Here is a tiny trained network, its code and every weight. The questions are about switching its units off for an input and a target symbol, where a switched-off unit gives its printed mean instead of its output.

import numpy as np


def w(rows, s, z=0):
    codes = np.array(rows[::2]) - 128.0
    scale = np.full(codes.shape[1], s)
    scale[-1] = z or s
    return codes * scale


def f(y):
    return y / 2 * (1 + np.tanh(0.7978845608 * (y + 0.044715 * y**3)))


def softmax(a):
    e = np.exp(a - a.max(-1, keepdims=True))
    return e / e.sum(-1, keepdims=True)


def log_softmax(a):
    a = a - a.max(-1, keepdims=True)
    return a - np.log(np.exp(a).sum(-1, keepdims=True))


def net(x, mask):
    ids = ['αγδεζθλμξπσφψω'.index(c) for c in x.split()]
    T = len(ids)
    res = E[ids] + P[:T]
    r = res
    for j in range(2):
        rows = slice(4 * j, 4 * j + 4)
        q, k, v = (r @ M[0][rows].T for M in (Q, K, V))
        z = softmax(np.where(np.tri(T) > 0, q @ k.T / 4**0.5, -1e9)) @ v
        o = O[0][rows]
        res = res + np.where(mask[j], z, o[:, -1]) @ o[:, :-1]
    y = f(res @ A[0][:, :-1].T + A[0][:, -1])
    res = res + np.where(mask[2:26], y, B[0][:, -1]) @ B[0][:, :-1]
    return log_softmax(res[-1] @ U[:, :-1].T + U[:, -1])


Q, K, V, O, A, B = {}, {}, {}, {}, {}, {}
E = w([
[150,133,116,62,127,58],'α',
[147,146,141,120,79,133],'γ',
[117,131,134,112,69,115],'δ',
[143,114,108,66,102,87],'ε',
[142,133,127,106,64,107],'ζ',
[126,111,104,145,75,153],'θ',
[120,133,179,175,98,180],'λ',
[89,101,218,122,177,94],'μ',
[184,194,184,128,155,126],'ξ',
[143,102,134,102,209,84],'π',
[140,210,101,123,183,107],'σ',
[74,152,115,173,135,146],'φ',
[102,158,104,166,4,131],'ψ',
[80,76,69,103,131,60],'ω',
],0.026)
P = w([
[61,187,92,57,121,140],'0',
[116,198,101,130,89,102],'1',
[130,199,105,180,83,102],'2',
[156,182,102,225,82,87],'3',
[178,171,103,249,86,75],'4',
[199,156,100,254,94,46],'5',
],0.0096)
Q[0] = w([
[127,138,118,191,110,110],'H1',
[75,141,154,152,106,45],'H1',
[233,254,111,191,89,42],'H1',
[136,156,142,215,173,129],'H1',
[98,99,148,126,229,220],'H2',
[149,150,88,65,209,234],'H2',
[169,229,174,108,156,45],'H2',
[59,187,126,123,88,156],'H2',
],0.01)
K[0] = w([
[169,73,121,170,124,113],'H1',
[94,92,149,153,150,111],'H1',
[134,106,93,215,135,87],'H1',
[139,123,100,148,68,78],'H1',
[98,120,83,17,34,115],'H2',
[100,104,135,3,91,169],'H2',
[114,135,84,181,134,98],'H2',
[73,157,103,132,162,150],'H2',
],0.011)
V[0] = w([
[99,81,62,140,48,60],'H1',
[83,89,112,127,140,178],'H1',
[231,140,218,142,91,204],'H1',
[56,190,119,131,153,187],'H1',
[28,73,204,130,41,83],'H2',
[200,161,233,73,52,162],'H2',
[218,138,148,1,166,50],'H2',
[89,198,42,110,103,79],'H2',
],0.0078)
O[0] = w([
[39,208,126,67,122,112,208],'H1',
[162,96,201,197,77,111,75],'H1',
[214,124,142,51,104,130,12],'H1',
[75,198,117,178,229,231,173],'H1',
[94,2,171,168,73,152,189],'H2',
[168,183,242,36,128,112,66],'H2',
[218,136,87,61,86,6,75],'H2',
[86,95,87,124,193,98,254],'H2',
],0.0071,0.0052)
A[0] = w([
[48,148,122,159,134,41,46],'N1',
[143,105,172,141,208,175,123],'N2',
[161,105,90,146,101,134,204],'N3',
[178,16,86,100,112,144,215],'N4',
[123,71,176,115,196,81,75],'N5',
[121,130,98,196,44,140,58],'N6',
[82,68,77,14,110,127,78],'N7',
[151,218,177,189,60,126,141],'N8',
[92,17,85,19,191,126,253],'N9',
[220,144,116,165,92,159,164],'N10',
[155,127,229,153,254,62,120],'N11',
[135,116,95,122,43,70,103],'N12',
[146,83,192,91,72,120,168],'N13',
[72,32,56,143,182,151,172],'N14',
[174,130,79,143,158,80,209],'N15',
[65,55,162,81,89,109,33],'N16',
[106,100,30,93,91,163,85],'N17',
[131,239,155,153,214,145,212],'N18',
[91,144,71,205,154,144,251],'N19',
[95,124,96,210,140,193,167],'N20',
[127,184,70,130,101,236,181],'N21',
[166,173,49,60,129,147,43],'N22',
[173,77,162,160,25,107,154],'N23',
[174,118,73,170,74,134,196],'N24',
],0.0089,0.0057)
B[0] = w([
[126,102,153,180,156,254,212],'N1',
[156,189,57,72,183,64,158],'N2',
[59,110,145,94,120,107,139],'N3',
[73,164,187,183,129,124,139],'N4',
[88,109,88,154,176,73,160],'N5',
[108,114,175,151,168,84,169],'N6',
[193,226,104,188,172,111,146],'N7',
[137,99,109,90,153,140,163],'N8',
[74,113,185,84,107,184,168],'N9',
[68,129,124,83,177,110,136],'N10',
[125,179,84,145,121,49,193],'N11',
[102,166,112,149,155,119,169],'N12',
[151,239,190,118,111,130,163],'N13',
[164,145,148,133,70,84,209],'N14',
[64,111,140,140,163,166,176],'N15',
[114,219,110,148,126,159,159],'N16',
[143,184,121,76,129,143,152],'N17',
[111,100,124,86,72,143,212],'N18',
[110,113,136,94,77,89,254],'N19',
[173,153,124,111,97,92,223],'N20',
[124,84,143,117,149,103,189],'N21',
[120,124,160,144,184,131,160],'N22',
[131,137,113,176,214,86,166],'N23',
[81,105,133,94,171,89,152],'N24',
],0.0073,0.017)
U = w([
[57,126,162,46,140,118,238],'α',
[123,128,111,181,180,75,191],'γ',
[123,82,107,91,50,104,55],'δ',
[175,195,88,77,122,114,32],'ε',
[171,87,30,106,71,62,152],'ζ',
[104,30,36,72,216,118,165],'θ',
[143,134,231,159,243,123,27],'λ',
[155,127,168,133,161,227,165],'μ',
[175,213,93,148,132,163,12],'ξ',
[131,177,86,174,132,191,2],'π',
[139,54,207,75,169,193,221],'σ',
[39,87,146,184,165,214,10],'φ',
[169,124,140,52,143,93,45],'ψ',
[100,130,2,82,167,166,68],'ω',
],0.0066)

Each question gives the input, a string of symbols that net reads in full, and the target symbol t.
The units are the heads (4 rows each of Q, K, V and O) and the neurons (one row each of A and B). Each row of codes is followed by its name. A weight is (code - 128) times the scale printed after its matrix; where a second scale follows, it is the last column's (O, A, B and U).
mask holds one flag per unit, heads first, then neurons. A switched-off unit (its flag False) gives its mean, the last column of its rows in O or B, instead of its output. The means were averaged over made-up inputs and are rounded, as every weight is.
A unit's drop is (log p(t) with every unit on - log p(t) with that unit switched off) / (log p(t) with every unit on - log p(t) with every unit switched off).
The circuit of an input: a set's keep is (log p(t) with only the set's units on - log p(t) with every unit switched off) / (log p(t) with every unit on - log p(t) with every unit switched off). Starting from the 12 units with the biggest drops (on a tie, the unit counted first), units are removed one at a time, each time the one whose removal leaves the highest keep (on an exact tie, the one counted first), for as long as the keep stays at least 0.8.
units of the circuit, in order: the units of the circuit, biggest drop first
k most important neurons: the k neurons with the biggest drops, biggest first
which heads matter: for each layer, one digit per head in row order, 1 if its drop is at least 0.15 and else 0, layers parted by /
input μ θ λ, target σ: which heads matter	01
input σ λ ψ σ μ λ, target α: units of the circuit, in order	(N1, H1)
input μ δ σ, target ω: which heads matter	01
input ζ μ α ψ, target α: units of the circuit, in order	(H1, N6)
input σ ξ ζ ζ ζ, target ε: units of the circuit, in order	(H2)
input ζ ζ ε θ ξ, target α: units of the circuit, in order	(N18, H2)
input ψ ζ μ μ ω ξ, target α: which heads matter	10
input π λ δ ω, target φ: which heads matter	10
input ω θ ψ δ σ, target α: units of the circuit, in order	(N18, H1)
input φ π φ ω δ, target φ: which heads matter	10
input ω λ μ μ λ, target λ: 2 most important neurons	(N23, N6)
input λ γ φ ζ δ, target δ: 2 most important neurons	(N19, N20)
input λ σ ζ ψ, target α: which heads matter	00
input φ δ ζ, target δ: 3 most important neurons	(N19, N20, N14)
input ζ ξ μ μ φ ξ, target ζ: most important neuron	(N18)
input μ θ μ, target γ: which heads matter	10
input ζ μ ζ φ, target δ: 4 most important neurons	(N19, N20, N14, N18)
input ψ δ σ μ φ, target ζ: which heads matter	01
input φ λ λ, target σ: which heads matter	11
input μ λ μ, target γ: which heads matter	10
